Each row has a hidden trait or not; one of two labels after the row says which. A new part has a new trait and new labels.
[-0.95  0.15 -1.06  2.10 -0.10 -1.11  1.37  0.29  1.47  3.17  0.55  0.56
 -1.69 -1.74  2.40  1.45 -0.22  0.22  0.82  3.42]
B
[-0.46 -0.71  1.69 -1.14 -0.01 -0.46  0.55  0.30 -0.33 -5.38  0.52 -0.55
  2.90  0.47 -0.68 -2.39 -1.44 -0.76  1.83 -1.40]
T
[-1.11 -0.32 -0.29 -0.75  1.53  1.07 -0.71  0.48  0.03  3.56  1.59 -0.03
 -2.40 -1.00  1.62  1.83  0.13  2.29 -1.94  2.78]
B
[-1.64 -0.87 -0.80  3.08 -0.57 -1.17  2.72  1.19  2.44 -1.91  1.91  0.44
 -0.71 -2.16  3.76  0.62 -0.91  0.62  1.59  4.04]
B
[-1.35 -1.70  0.06  2.20 -1.40 -0.16  2.51  1.72  2.26 -7.80  2.79 -0.13
  1.27 -1.17  3.34 -0.82 -1.03  1.49  1.05  2.37]
B
[ 0.22 -0.82  0.71 -1.87 -0.38  2.28 -1.26  0.53 -0.64 -4.27  1.73 -0.57
  0.69  0.97 -0.50 -0.53  0.38  2.34 -2.43 -0.88]
T
[ 2.40  0.66 -2.01  3.57 -3.87  0.11  1.13 -0.49  1.54 -3.25 -2.12  0.69
  0.81  1.12 -0.62  0.27  1.93 -2.09  0.09 -1.07]
B
[-4.16 -2.90  1.70 -2.65  2.75  2.56  0.04  2.90  0.90 -4.40  7.00 -1.08
 -1.62 -2.58  5.20  0.46 -2.00  6.92 -2.67  5.58]
T
[ 0.34  0.92  0.45 -2.66  2.39  0.26 -2.21 -1.01 -2.18  6.08 -1.42 -0.17
 -1.23  0.69 -2.10  0.60  0.30 -0.40 -1.11 -1.43]
B
[ 1.22  0.11 -1.31  3.33 -2.93 -0.41  1.60  0.00  1.57 -3.88 -0.81  0.51
  0.88  0.39  0.56 -0.03  0.93 -1.18  0.75 -0.23]
B
[ 0.20 -1.22  0.21 -1.39 -0.70  3.15 -1.18  1.02  0.06 -5.13  2.62 -0.60
 -0.23  0.74  0.63  0.19  0.98  3.52 -3.58  0.29]
T
[-1.01 -0.95  1.15 -2.92  1.67  2.04 -1.41  0.77 -0.89 -0.86  2.32 -0.75
 -0.57 -0.11  0.44  0.04 -0.33  3.00 -2.32  0.32]
T
[ 0.26 -0.88  0.73 -1.82 -0.30  2.31 -1.08  0.58 -0.57 -4.69  1.63 -0.66
  0.79  0.93 -0.35 -0.69  0.36  2.10 -2.36 -0.90]
T
[ 0.49 -0.35  0.72  0.02 -1.07 -0.28  0.46  0.04  0.07 -5.03 -0.11 -0.22
  2.40  0.84 -1.03 -1.86 -0.41 -1.07  1.22 -2.01]
T
[-0.15 -0.48  1.80 -3.36  1.20  0.98 -1.48  0.01 -1.77 -2.42  0.60 -0.78
  1.49  1.05 -1.79 -1.61 -0.67  0.84 -0.77 -2.57]
T
[ 2.22  0.61  0.11 -1.86 -0.89  1.94 -2.41 -0.89 -1.73 -0.52 -1.52 -0.31
  0.80  2.22 -3.22 -0.28  1.59 -0.21 -2.46 -3.64]
T
[-0.01 -0.91 -0.19  2.09 -2.18  0.13  1.61  0.93  1.53 -6.84  1.02  0.06
  1.52 -0.16  1.44 -0.80  0.00  0.54  0.79  0.59]
B
[-1.72 -0.13  0.11 -0.57  2.29 -0.87  0.19  0.31  0.16  4.90  1.02  0.07
 -1.94 -1.68  1.78  1.24 -0.99  1.03  0.43  2.90]
B
[ 1.71  0.09  0.41 -0.80 -1.43  1.12 -1.13 -0.43 -0.93 -3.94 -0.91 -0.30
  1.80  1.80 -2.33 -1.06  0.88 -0.63 -0.90 -3.31]
T
[-1.41 -0.71 -0.66  3.01 -1.04 -1.31  2.48  1.07  2.37 -2.29  1.62  0.40
 -0.16 -1.79  3.30  0.21 -0.94  0.33  1.83  3.25]
B
[-0.11  0.19 -0.02 -1.71  1.49  1.25 -1.65 -0.15 -1.06  3.93  0.26 -0.15
 -1.86 -0.06 -0.31  1.33  0.61  1.47 -2.16  0.68]
B
[ 0.59 -0.47  0.72 -1.22 -1.05  1.31 -0.25  0.32 -0.39 -5.63  0.70 -0.48
  1.69  1.10 -0.77 -1.23  0.25  0.74 -0.94 -1.77]
T
[-1.72 -0.60  1.01 -2.90  2.70  0.82 -1.21  0.56 -0.98  3.33  1.97 -0.54
 -1.36 -0.94  0.79  0.47 -0.85  2.46 -1.20  1.39]
T
[ 1.02 -0.40 -0.18  0.42 -2.00  0.80  0.26  0.24  0.41 -5.99 -0.02 -0.18
  1.92  1.09 -0.63 -1.12  0.50 -0.12 -0.26 -1.70]
T
[-1.15 -0.11 -0.39 -0.29  1.44  0.37 -0.34  0.30  0.20  4.48  1.15  0.12
 -2.42 -1.25  1.34  1.68  0.07  1.90 -1.24  2.72]
B
[ 1.00 -0.41  0.49 -1.22 -1.20  1.76 -0.99  0.08 -0.59 -4.59  0.44 -0.44
  1.43  1.47 -1.44 -0.93  0.68  0.71 -1.53 -2.21]
T
[ 0.21  0.01 -1.87  4.13 -2.40 -0.72  1.95  0.33  2.34 -1.13 -0.21  0.79
 -0.60 -0.81  2.23  1.12  0.85 -0.54  0.70  2.19]
B
[-2.72 -1.67 -0.66  3.10 -0.21 -0.65  2.92  2.06  3.11 -2.49  3.80  0.30
 -1.49 -3.05  5.78  1.04 -1.34  2.75  0.97  6.24]
B
[-1.18 -0.14 -1.08  2.06  0.39 -0.45  1.06  0.59  1.42  3.16  1.03  0.47
 -2.27 -1.73  3.16  1.77 -0.09  1.07 -0.11  3.72]
B
[-2.18 -0.30 -0.28  0.96  1.54 -1.08  1.22  0.64  0.95  3.11  1.41  0.22
 -1.83 -2.11  2.72  1.14 -1.02  0.92  1.03  3.87]
B
[ 0.33 -0.78  0.82 -1.70 -0.25  1.95 -1.24  0.43 -0.56 -4.42  1.26 -0.64
  0.94  1.00 -0.78 -0.86  0.31  1.79 -1.98 -1.23]
T
[-1.19 -1.51  1.78 -2.35  0.48  1.50 -0.36  1.16 -0.40 -6.87  2.94 -0.90
  1.56  0.23  0.60 -1.70 -1.11  2.43 -0.74 -0.34]
T
[-0.95 -0.68 -1.51  3.65 -1.71 -0.33  2.43  1.18  2.87 -2.27  1.74  0.53
 -1.33 -1.80  3.94  1.21 -0.02  1.19  0.75  4.15]
B
[ 0.70  0.79  0.34 -2.78  1.56  0.94 -2.36 -0.89 -1.90  4.87 -1.10 -0.20
 -1.10  0.77 -2.12  0.80  0.71  0.16 -1.85 -1.48]
T
[ 0.20 -0.97  0.62 -1.21 -0.90  2.23 -0.75  0.71 -0.21 -5.71  1.81 -0.58
  0.93  0.92 -0.39 -0.79  0.39  2.11 -2.11 -0.72]
T
[-2.44 -0.53  0.21 -0.35  2.41 -0.79  0.57  0.76  0.58  3.81  1.85 -0.01
 -1.98 -2.12  2.53  0.98 -1.40  1.52  0.56  3.70]
B
[ 0.57 -0.65  0.60 -1.80 -0.49  2.35 -1.36  0.32 -0.76 -4.09  1.15 -0.57
  0.64  1.36 -0.84 -0.50  0.62  1.66 -2.46 -1.46]
T
[ 0.06  0.10 -1.96  4.06 -1.92 -0.80  1.80  0.34  2.20  0.32 -0.06  0.78
 -1.37 -1.20  2.44  1.58  0.77 -0.24  0.50  2.78]
B
[-1.47 -0.72  0.11 -1.45  1.60  1.56 -0.83  0.82 -0.06  1.79  2.53 -0.32
 -2.17 -1.05  1.86  1.43 -0.09  3.49 -2.37  2.75]
B

[-0.01  4.04  0.67  0.54 -0.26  0.41 -0.05  0.51  0.58  0.22  2.46 -0.06
 -0.19  0.10  3.78  0.57  2.38  1.41  0.82  1.05  0.11 -0.06  0.25  1.49
 -0.13 -0.27 -0.01 -0.19  0.10 -0.20  0.43  0.10 -0.11  0.79 -0.03  0.07
  0.82 -0.41  0.05  0.09 -0.66 -0.01  0.67 -0.06 -0.07  0.84 -0.10 -0.34
  0.18  0.21  0.40]
J857
[ 0.15  1.23 -0.40  1.24 -0.45  0.45 -0.07  0.94  0.86  0.47 -0.55 -0.08
 -0.33  0.16  9.99  0.99  1.53  3.40 -0.57  1.31  0.41  0.06 -0.35  2.01
 -0.20 -0.73  1.18  0.23  0.21  0.20  0.43 -0.09  0.87  0.34  1.12  0.72
  0.66 -0.79  0.05  0.57 -0.38  1.67  0.44 -0.16  0.13  0.96 -0.65 -0.35
  0.08 -0.53  0.52]
J857
[ 0.02  3.31  0.20  0.88  0.13  0.97 -0.01  0.62  0.47  0.51  3.41  0.70
  0.12  0.01  9.99  0.10  1.69  2.07  0.28  0.25  0.09 -0.09  0.11  3.43
 -0.05 -0.29  0.24 -0.12  0.16 -0.01  0.94 -0.42 -0.25  0.75  1.68  0.46
  0.59 -0.06  0.01  0.56  0.24  0.09  0.68  0.01  0.21  0.50 -0.37  0.38
  0.12 -0.22 -0.03]
J857
[ 0.13  0.11 -0.43  1.07  0.73  1.87  0.02  1.56  0.33  2.32 -0.59  2.81
  0.83 -0.06  2.18  3.54  0.91  1.25 -0.16  6.47  0.93 -0.37  0.49 -0.59
  1.26  0.01 -0.16 -0.65  0.11 -0.06  0.06  0.74 -0.04  0.13  0.14 -0.05
  3.09 -0.20  0.07  0.67  1.16  0.07 -0.18 -0.17  0.49 -0.85  2.29  0.20
  0.44  6.09  1.18]
J831
[ 0.11  3.28 -0.71  1.55 -0.32  1.56 -0.10  0.73 -0.14  0.42 -0.01 -0.12
 -0.21  0.00  9.99  0.87  1.41  3.46  0.29  2.53  0.15 -0.04 -0.18  2.23
 -0.13 -0.66  1.20 -0.23 -0.11 -0.34  0.60  0.52  0.28  0.27  1.55 -0.57
  0.64 -0.61  0.12  0.78 -0.47  1.02  0.87 -0.11  0.05  2.38  0.23 -0.95
  0.58 -0.27  0.75]
J857
[ 0.03 -0.42 -0.05  1.70  0.45  3.42  0.12  1.01  2.20  1.71  0.06  0.75
  0.03 -0.01 -0.40  0.08  0.19  0.10  0.15  4.09  1.02 -0.02  0.01  0.03
  0.61 -0.09  1.88  2.01  0.00  0.05 -0.04  1.24  0.24 -0.07  4.72 -0.07
  0.22  0.13  0.17  1.48  2.34  3.69 -0.02  0.00  1.00  3.42  0.46  0.06
  0.10  1.67  2.30]
J857
[-0.12  0.03 -0.06  0.37 -0.13  0.13  0.01 -0.04 -0.35  0.95  0.10  0.64
 -0.21  0.12  1.54  2.03 -0.07 -0.85 -0.24  2.46  1.27  0.10 -0.08 -0.70
  0.34  0.10 -0.10 -0.27  0.09  0.01  0.15  0.24  0.38 -0.37  0.38  0.43
  0.63 -0.52  0.00  0.46  0.82  0.01 -0.05  0.04  0.11  0.13  0.05 -1.13
  0.05  0.38  0.27]
J831
[ 0.16  0.94 -0.04  0.60  0.20  0.03 -0.06  1.46  0.54  0.61  0.91  0.23
  0.39 -0.04  2.41  1.07  2.70  2.15  0.03  1.77  0.05 -0.54 -0.16 -0.47
 -0.20 -0.36 -0.50 -0.57  0.75  0.06  0.34 -0.29 -0.25  0.63 -1.70  0.12
  1.96 -0.02  0.10 -0.16 -0.90  0.00 -0.24  0.00 -0.08 -1.56 -0.34  1.13
  1.38  1.89  0.35]
J857
[-0.19  2.75  0.51 -0.15 -0.63 -0.13 -0.03 -1.16 -0.49 -0.59  2.36  1.04
 -0.74  0.14  1.17  1.71  0.37 -1.16  0.30 -0.19  0.78  0.23  0.66 -0.64
  0.85  0.84  0.08 -0.25  0.27 -0.36  0.03  0.12  0.23  0.04  0.26  0.54
  1.19 -0.73 -0.05  0.36  0.48  0.14  0.05  0.27 -0.03  0.70  0.76 -1.02
 -0.57  3.45  0.13]
J831
[ 0.09  0.86  0.11  0.34 -0.11  0.01 -0.01  0.81 -0.06  0.42 -1.03  0.03
  0.85 -0.03  1.41  1.73  1.70  0.77  0.12  0.76  0.00 -0.20  0.10 -0.63
  0.71  0.25 -0.23 -0.19  0.40 -0.09 -0.03 -0.06 -0.22  0.44 -0.66  0.21
  1.34 -0.07  0.10 -0.21 -0.62  0.08 -0.21 -0.10 -0.03 -0.85  0.56  0.87
  1.84  3.50  0.22]
J831
[ 0.11  1.50  0.80  0.44 -0.07 -0.12 -0.06  0.60 -0.18  0.34  2.49 -0.02
 -0.11  0.14  3.86  0.62  3.75  1.28  0.82  2.33  0.08 -0.26  0.17 -0.19
 -0.19  0.07 -0.37 -0.96  1.06 -0.17  0.83  0.32  0.17  0.47 -1.31 -0.28
  1.52  0.19  0.10 -0.19 -0.85 -0.26  0.14  0.62 -0.13 -0.50  0.11  0.94
  1.40  1.31  0.54]
J831
[-0.10  0.21  0.04  0.34 -0.45  0.56  0.02 -0.35 -0.03 -0.33 -0.34 -0.10
 -0.43  0.06  0.52  1.42  0.13 -0.91 -0.33  1.46  0.72  0.00  0.12 -0.32
  0.98  0.32 -0.10  0.95  0.07 -0.20 -0.24  0.13  0.08  0.07 -0.12  0.70
  0.03 -0.43  0.19  0.21  0.33  0.20 -0.26  0.00 -0.03  0.46  0.57 -0.15
  1.35  3.65  0.76]
J857
[ 0.01  2.62  0.34  0.38 -0.21  0.13 -0.01  0.49  0.34  0.11 -0.58  0.02
 -0.04  0.00  1.33  0.17  1.06  0.25  0.07  0.05  0.00 -0.25  0.05 -0.44
  0.21 -0.02 -0.03  0.73  0.17 -0.10 -0.26 -0.22 -0.20  0.58 -0.60  0.89
  0.10 -0.13  0.01 -0.02 -0.35  0.11 -0.09 -0.07  0.04  0.20 -0.41  1.16
  1.47  2.08  0.10]
J857
[ 0.16 -1.58  0.40 -0.28  0.88  0.15  0.22 -0.89 -0.51  0.38  2.29 -0.12
  0.71  0.28 -2.50 -0.13 -3.11  0.33  1.44  1.11  1.12  1.41  0.63  1.35
  0.58  1.39  1.65  1.48 -0.50  1.79  1.07  1.21  3.27 -0.39  2.58 -0.93
 -1.00  2.84  0.43  1.29  1.55  0.77  0.99  0.46  0.21  3.38  2.06  2.17
  2.67 -0.51  0.07]
J857
[-0.05  2.27 -0.16  0.52 -0.73  0.58 -0.06  0.18  0.29 -0.05 -1.71 -0.12
 -0.50  0.08  4.10  0.91  1.03  0.11 -0.47  1.15  0.21 -0.34 -0.14 -1.14
  0.44 -0.27  0.24  0.79  0.20 -0.34 -0.40 -0.13 -0.15  0.30 -0.82  1.65
  0.30 -0.87  0.17 -0.09 -0.80  0.33 -0.43 -0.11 -0.10  0.59 -0.28  0.58
  1.61  2.33  0.70]
J857
[-0.13  1.83 -0.02  0.48 -0.37  0.61 -0.04  0.13  0.00  0.47  1.59  0.64
 -0.57  0.08  5.70  0.85  0.62  0.35 -0.30  0.39  0.93  0.05 -0.02  0.75
  0.05  0.09 -0.15 -0.31  0.23 -0.34  0.35  0.02 -0.13  0.14  0.94  0.97
  0.77 -0.78 -0.03  0.59  0.56  0.00  0.22  0.02  0.18  0.40 -0.53 -1.01
 -0.29  0.36  0.14]
J857
[-0.01 -0.24 -0.09  0.63 -0.70  0.13 -0.03 -0.44  0.36 -0.34 -0.73 -0.25
 -0.74  0.29  1.90  0.66 -0.17  1.26 -0.41 -0.02  0.61  0.32 -0.13  0.13
  0.07 -0.10  1.56  0.91  0.15  0.13 -0.23  0.08  1.69 -0.06  1.07  1.51
 -0.09 -0.01  0.06  0.48 -0.20  1.70  0.16  0.00 -0.04  1.35 -0.60  1.13
  0.83 -0.50  0.11]
J857
[ 0.00  1.92  0.28  0.34 -0.40 -0.08 -0.05  0.17 -0.04 -0.02  0.80 -0.17
 -0.31  0.10  2.60  0.96  1.90  0.76  0.20  0.92  0.45 -0.13  0.00 -0.05
 -0.17 -0.11 -0.19 -0.22  0.38 -0.18  0.21 -0.03 -0.16  0.35 -0.90  0.46
  0.47 -0.67  0.02  0.05 -0.44 -0.09  0.23 -0.03 -0.03  0.30 -0.27 -0.20
  0.55  0.25  0.25]
J857
[-0.06  1.45  0.05  0.12 -0.38 -0.08 -0.03 -0.33 -0.11 -0.08  0.52  0.45
 -0.36  0.06  0.43  1.37 -0.32 -0.19  0.07 -0.21  0.63  0.08  0.21 -0.36
  0.57  0.41 -0.02  0.00  0.11 -0.25 -0.04  0.05  0.05  0.11 -0.05  0.40
  0.67 -0.41 -0.01  0.29  0.30 -0.10 -0.10  0.01 -0.01  0.06  0.46 -0.49
  0.45  2.63  0.12]
J831
